Below are the code and all the weights of a small trained network. Each question names an input and a target symbol and asks about switching units off, where a switched-off unit gives its printed mean instead of its output.

import numpy as np


def w(rows, s, z=0):
    codes = np.array(rows[::2]) - 128.0
    scale = np.full(codes.shape[1], s)
    scale[-1] = z or s
    return codes * scale


def f(y):
    return y / 2 * (1 + np.tanh(0.7978845608 * (y + 0.044715 * y**3)))


def softmax(a):
    e = np.exp(a - a.max(-1, keepdims=True))
    return e / e.sum(-1, keepdims=True)


def log_softmax(a):
    a = a - a.max(-1, keepdims=True)
    return a - np.log(np.exp(a).sum(-1, keepdims=True))


def net(x, mask):
    ids = ['αγδεηλμπφψ'.index(c) for c in x.split()]
    T = len(ids)
    res = E[ids] + P[:T]
    r = res
    for j in range(2):
        rows = slice(3 * j, 3 * j + 3)
        q, k, v = (r @ M[0][rows].T for M in (Q, K, V))
        z = softmax(np.where(np.tri(T) > 0, q @ k.T / 3**0.5, -1e9)) @ v
        o = O[0][rows]
        res = res + np.where(mask[j], z, o[:, -1]) @ o[:, :-1]
    y = f(res @ A[0][:, :-1].T + A[0][:, -1])
    res = res + np.where(mask[2:26], y, B[0][:, -1]) @ B[0][:, :-1]
    return log_softmax(res[-1] @ U[:, :-1].T + U[:, -1])


Q, K, V, O, A, B = {}, {}, {}, {}, {}, {}
E = w([
[151,117,3,221,67,130,122],'α',
[157,109,34,217,48,121,128],'γ',
[196,167,82,133,232,163,128],'δ',
[46,187,80,146,58,170,109],'ε',
[63,158,70,176,126,83,135],'η',
[96,54,134,123,187,150,172],'λ',
[169,80,158,202,7,177,153],'μ',
[84,60,216,86,111,130,93],'π',
[118,155,215,148,79,89,164],'φ',
[148,25,142,154,50,66,137],'ψ',
],0.019)
P = w([
[170,153,122,5,87,113,226],'0',
[175,137,106,44,79,134,166],'1',
[166,138,105,72,84,143,146],'2',
[157,134,111,96,87,142,138],'3',
[147,137,117,115,93,142,130],'4',
[140,134,122,136,96,139,126],'5',
[132,132,126,152,99,133,122],'6',
[127,128,129,169,102,125,118],'7',
[119,127,139,184,105,120,118],'8',
[112,124,142,198,109,114,115],'9',
[106,125,147,214,109,106,114],'10',
[98,120,156,228,111,98,111],'11',
[94,125,158,240,113,91,114],'12',
[85,119,166,254,114,85,107],'13',
],0.015)
Q[0] = w([
[116,153,92,164,147,156,101],'h0',
[192,94,173,117,119,82,49],'h0',
[187,81,141,117,160,102,137],'h0',
[71,245,128,139,131,166,90],'h1',
[199,167,207,141,88,203,92],'h1',
[72,171,180,35,250,93,117],'h1',
],0.011)
K[0] = w([
[167,132,127,159,170,142,84],'h0',
[161,116,173,62,86,144,43],'h0',
[163,94,156,85,140,188,187],'h0',
[196,246,93,179,159,95,92],'h1',
[190,150,184,109,133,52,70],'h1',
[150,173,37,2,97,189,157],'h1',
],0.0098)
V[0] = w([
[195,181,92,157,71,125,164],'h0',
[58,132,148,90,66,134,136],'h0',
[84,24,139,156,111,201,94],'h0',
[218,150,174,166,101,224,195],'h1',
[96,147,214,114,2,45,139],'h1',
[144,147,224,60,154,175,131],'h1',
],0.0083)
O[0] = w([
[165,93,232,90,113,62,135,223],'h0',
[186,195,107,79,155,117,86,154],'h0',
[152,213,128,211,104,221,180,128],'h0',
[41,194,175,165,181,91,117,207],'h1',
[172,112,177,71,201,2,93,254],'h1',
[142,112,206,208,120,118,60,80],'h1',
],0.0083,0.0054)
A[0] = w([
[80,170,157,138,159,142,30,102],'n0',
[136,82,106,187,127,123,151,109],'n1',
[165,219,86,152,100,75,93,111],'n2',
[113,144,172,70,85,164,117,163],'n3',
[107,176,182,133,121,112,163,147],'n4',
[70,137,75,210,149,211,132,165],'n5',
[104,150,95,109,24,114,180,97],'n6',
[137,113,101,157,7,126,38,80],'n7',
[80,191,71,248,129,194,117,107],'n8',
[203,139,113,85,131,86,157,78],'n9',
[210,224,109,81,201,176,136,94],'n10',
[183,144,89,182,81,128,172,109],'n11',
[90,208,73,242,81,167,106,82],'n12',
[183,105,135,57,206,116,196,90],'n13',
[141,226,117,100,68,130,136,40],'n14',
[234,243,95,66,200,173,110,38],'n15',
[111,92,52,100,157,138,175,93],'n16',
[202,209,63,86,175,160,68,132],'n17',
[137,140,122,86,203,130,122,162],'n18',
[91,158,192,126,178,144,160,77],'n19',
[112,101,92,210,115,162,151,98],'n20',
[33,148,62,84,131,108,110,123],'n21',
[188,107,114,200,91,116,26,61],'n22',
[88,70,199,70,59,177,97,2],'n23',
],0.014,0.016)
B[0] = w([
[114,143,80,164,119,189,182,151],'n0',
[134,137,119,98,93,150,125,164],'n1',
[110,95,176,89,87,135,123,180],'n2',
[107,88,125,152,154,79,130,160],'n3',
[110,98,117,102,145,176,138,198],'n4',
[156,140,95,159,162,105,158,248],'n5',
[83,168,98,84,140,90,139,161],'n6',
[150,134,163,168,24,137,118,147],'n7',
[78,159,188,72,88,166,64,220],'n8',
[142,143,54,175,163,176,148,202],'n9',
[140,44,123,137,135,83,207,139],'n10',
[118,90,101,129,130,156,114,154],'n11',
[164,60,118,148,144,79,186,191],'n12',
[92,139,169,113,110,140,106,200],'n13',
[220,169,56,53,148,205,132,134],'n14',
[91,198,159,34,110,222,6,135],'n15',
[138,127,164,150,123,146,46,150],'n16',
[108,82,133,167,125,69,124,142],'n17',
[139,120,127,161,89,139,157,178],'n18',
[148,133,92,156,103,118,85,153],'n19',
[150,177,125,106,130,143,114,184],'n20',
[194,121,154,164,143,72,85,156],'n21',
[193,188,131,73,208,123,152,145],'n22',
[95,104,203,61,64,117,111,127],'n23',
],0.014,0.013)
U = w([
[198,98,155,142,105,168,106,4],'α',
[96,254,135,119,155,207,81,225],'γ',
[76,138,106,69,149,104,194,46],'δ',
[130,93,82,132,102,164,97,44],'ε',
[219,31,19,237,177,128,249,192],'η',
[131,86,95,64,132,175,79,54],'λ',
[152,139,176,61,178,94,179,26],'μ',
[53,28,212,128,82,140,127,247],'π',
[119,129,114,116,44,128,174,44],'φ',
[113,153,120,167,108,62,75,108],'ψ',
],0.0073,0.005)

Each question gives the input, a string of symbols that net reads in full, and the target symbol t.
The units are the heads (3 rows each of Q, K, V and O) and the neurons (one row each of A and B). Each row of codes is followed by its name. A weight is (code - 128) times the scale printed after its matrix; where a second scale follows, it is the last column's (O, A, B and U).
mask holds one flag per unit, heads first, then neurons. A switched-off unit (its flag False) gives its mean, the last column of its rows in O or B, instead of its output. The means were averaged over made-up inputs and are rounded, as every weight is.
A unit's drop is (log p(t) with every unit on - log p(t) with that unit switched off) / (log p(t) with every unit on - log p(t) with every unit switched off).
The circuit of an input: a set's keep is (log p(t) with only the set's units on - log p(t) with every unit switched off) / (log p(t) with every unit on - log p(t) with every unit switched off). Starting from the 12 units with the biggest drops (on a tie, the unit counted first), units are removed one at a time, each time the one whose removal leaves the highest keep (on an exact tie, the one counted first), for as long as the keep stays at least 0.8.
circuit, biggest first: the units of the circuit, biggest drop first
unit that matters most: the unit with the biggest drop
k most important neurons: the k neurons with the biggest drops, biggest first
heads that matter: for each layer, one digit per head in row order, 1 if its drop is at least 0.15 and else 0, layers parted by /
input μ η δ η ε λ λ δ π λ μ φ ε, target π: heads that matter -> 00
input λ ψ δ δ γ ψ λ λ, target γ: circuit, biggest first -> h0, h1, n12, n20
input ε ψ ψ δ ψ λ λ δ α, target φ: circuit, biggest first -> n7, n6, h1
input ψ λ ε π δ η μ λ λ α λ γ, target φ: 2 most important neurons -> n8, n12
input φ γ ε, target μ: most important neuron -> n21
input ψ δ δ μ μ γ, target π: circuit, biggest first -> h1, n2
input δ δ λ λ ε δ α δ γ, target ψ: circuit, biggest first -> h1, n16, n6, n21
input ψ δ μ φ λ, target π: 4 most important neurons -> n5, n9, n13, n20
input ε δ η φ δ λ η ε, target ψ: circuit, biggest first -> n21, n3
input λ ψ μ α μ ε, target δ: circuit, biggest first -> n6, h1
input δ λ λ ε φ, target π: 2 most important neurons -> n5, n2
input δ δ α, target ψ: circuit, biggest first -> h1, n21, n16, n6
input ψ γ γ λ ψ π ε γ, target α: 2 most important neurons -> n7, n2
input λ η λ φ λ λ λ π π π, target γ: unit that matters most -> h0
input λ φ ε λ ε, target π: circuit, biggest first -> n2, h1
input ψ δ μ, target η: 3 most important neurons -> n9, n8, n3
input λ δ ε, target φ: 4 most important neurons -> n8, n12, n7, n14
input α ε α, target λ: heads that matter -> 01
input ε λ δ λ λ δ δ η δ ε, target φ: 4 most important neurons -> n8, n12, n7, n6
input δ ε μ ψ η η λ ε, target ψ: heads that matter -> 01
input λ δ δ λ, target η: 2 most important neurons -> n8, n13
input δ η π γ, target α: 3 most important neurons -> n7, n5, n22
input δ δ μ, target π: 2 most important neurons -> n5, n4
input ψ λ ψ ψ φ λ μ λ η α φ λ α, target μ: unit that matters most -> n22
input ψ λ λ λ μ ε, target λ: 2 most important neurons -> n14, n15
input ψ α μ φ δ π μ, target α: circuit, biggest first -> n7, n22, h1
